Below are the code and all the weights of a small trained network. Each question names an input and a class and asks about switching units off, where a switched-off unit gives its printed mean instead of its output.

import numpy as np


def w(rows, s, z=0):
    codes = np.array(rows[::2]) - 128.0
    scale = np.full(codes.shape[1], s)
    scale[-1] = z or s
    return codes * scale


def norm(h):
    return h / np.sqrt((h * h).mean(-1, keepdims=True) + 1e-5)


def f(y):
    return y / 2 * (1 + np.tanh(0.7978845608 * (y + 0.044715 * y**3)))


def log_softmax(a):
    a = a - a.max(-1, keepdims=True)
    return a - np.log(np.exp(a).sum(-1, keepdims=True))


def net(x, mask):
    res = np.array(x, float).reshape(1, 3) / 4 @ E
    u = 0
    for l in range(2):
        y = f(norm(res) @ A[l][:, :-1].T + A[l][:, -1])
        res = res + np.where(mask[u : u + 9], y, B[l][:, -1]) @ B[l][:, :-1]
        u += 9
    return log_softmax(norm(res)[-1] @ U[:, :-1].T + U[:, -1])


A, B = {}, {}
E = w([
[49,127,26,222,70],'x0',
[228,109,79,143,145],'x1',
[233,229,103,2,61],'x2',
],0.0076)
A[0] = w([
[36,210,133,88,54,253],'0.n0',
[148,125,94,65,131,174],'0.n1',
[170,118,254,161,126,168],'0.n2',
[160,118,77,188,142,107],'0.n3',
[119,51,148,94,169,148],'0.n4',
[109,173,88,231,106,134],'0.n5',
[194,153,91,213,115,122],'0.n6',
[228,123,120,134,110,154],'0.n7',
[174,205,155,147,95,84],'0.n8',
],0.009,0.0042)
B[0] = w([
[121,114,154,182,54,255],'0.n0',
[110,117,62,139,145,172],'0.n1',
[84,153,112,150,83,197],'0.n2',
[158,145,139,163,254,159],'0.n3',
[60,36,136,50,110,171],'0.n4',
[187,82,157,102,159,202],'0.n5',
[182,118,91,153,207,168],'0.n6',
[165,80,37,142,97,190],'0.n7',
[199,208,121,134,204,147],'0.n8',
],0.0075,0.0062)
A[1] = w([
[222,166,178,11,24,189],'1.n0',
[108,28,57,193,158,228],'1.n1',
[236,152,29,36,55,161],'1.n2',
[114,57,102,129,146,218],'1.n3',
[9,153,179,156,75,252],'1.n4',
[81,89,193,54,174,154],'1.n5',
[229,126,140,127,167,116],'1.n6',
[105,157,61,119,237,101],'1.n7',
[125,140,20,152,137,131],'1.n8',
],0.011,0.0031)
B[1] = w([
[102,177,74,245,174,229],'1.n0',
[103,231,174,75,88,243],'1.n1',
[57,178,133,199,223,255],'1.n2',
[155,148,211,126,36,185],'1.n3',
[185,193,122,29,9,238],'1.n4',
[64,126,122,139,1,177],'1.n5',
[112,163,69,135,78,173],'1.n6',
[240,43,107,47,135,149],'1.n7',
[105,24,116,80,137,170],'1.n8',
],0.0078,0.01)
U = w([
[76,98,129,70,128,2],'0',
[50,188,96,184,191,170],'1',
[130,93,233,133,174,85],'2',
[180,154,52,104,118,183],'3',
[48,166,200,86,5,167],'4',
],0.014,0.0072)

Each question gives the input, the list of numbers given to net, and the class t.
The units are the neurons (one row each of A and B). Each row of codes is followed by its name. A weight is (code - 128) times the scale printed after its matrix; where a second scale follows, it is the last column's (A, B and U).
mask holds one flag per neuron, layer by layer. A switched-off neuron (its flag False) gives its mean, the last column of its row in B, instead of its output. The means were averaged over made-up inputs and are rounded, as every weight is.
A unit's drop is (log p(t) with every unit on - log p(t) with that unit switched off) / (log p(t) with every unit on - log p(t) with every unit switched off).
The circuit of an input: a set's keep is (log p(t) with only the set's units on - log p(t) with every unit switched off) / (log p(t) with every unit on - log p(t) with every unit switched off). Starting from the 12 units with the biggest drops (on a tie, the unit counted first), units are removed one at a time, each time the one whose removal leaves the highest keep (on an exact tie, the one counted first), for as long as the keep stays at least 0.8.
circuit, biggest first: the units of the circuit, biggest drop first
k most important neurons: the k neurons with the biggest drops, biggest first
top k neurons in layer l: the k neurons of layer l with the biggest drops, biggest first
drop of u: that unit's drop, to one decimal
input [4,1,1], class 3: top 2 neurons in layer 0 => 0.n6; 0.n3
input [1,4,-6], class 2: 3 most important neurons => 1.n4; 0.n3; 0.n0
input [2,-8,7], class 3: circuit, biggest first => 1.n1; 1.n3
input [-1,3,0], class 3: top 2 neurons in layer 1 => 1.n7; 1.n0
input [6,3,-5], class 4: 4 most important neurons => 1.n1; 1.n3; 1.n2; 1.n0
input [-2,-4,3], class 3: top neuron in layer 0 => 0.n0
input [1,-5,5], class 3: circuit, biggest first => 0.n0; 1.n0; 1.n1; 1.n5
input [8,3,-5], class 4: circuit, biggest first => 1.n1; 1.n2
input [8,1,-7], class 4: 3 most important neurons => 1.n1; 1.n2; 1.n0
input [-8,6,8], class 1: circuit, biggest first => 1.n2; 1.n0
input [6,1,-6], class 4: 2 most important neurons => 1.n1; 1.n2
input [8,6,-7], class 2: 2 most important neurons => 1.n4; 0.n3
input [3,-7,7], class 3: top 3 neurons in layer 1 => 1.n0; 1.n4; 1.n1
input [-3,6,7], class 1: circuit, biggest first => 1.n2
input [2,5,5], class 1: 2 most important neurons => 1.n2; 1.n4
input [5,3,-4], class 2: top 2 neurons in layer 1 => 1.n4; 1.n5
input [6,5,-2], class 3: 2 most important neurons => 1.n2; 0.n3
input [0,7,-7], class 2: top 3 neurons in layer 1 => 1.n4; 1.n7; 1.n5
input [1,-6,-8], class 4: drop of 1.n4 => 0.0
input [2,2,5], class 1: circuit, biggest first => 1.n2
input [-6,6,3], class 1: drop of 1.n2 => 0.2
input [-1,4,8], class 1: drop of 1.n2 => 0.3
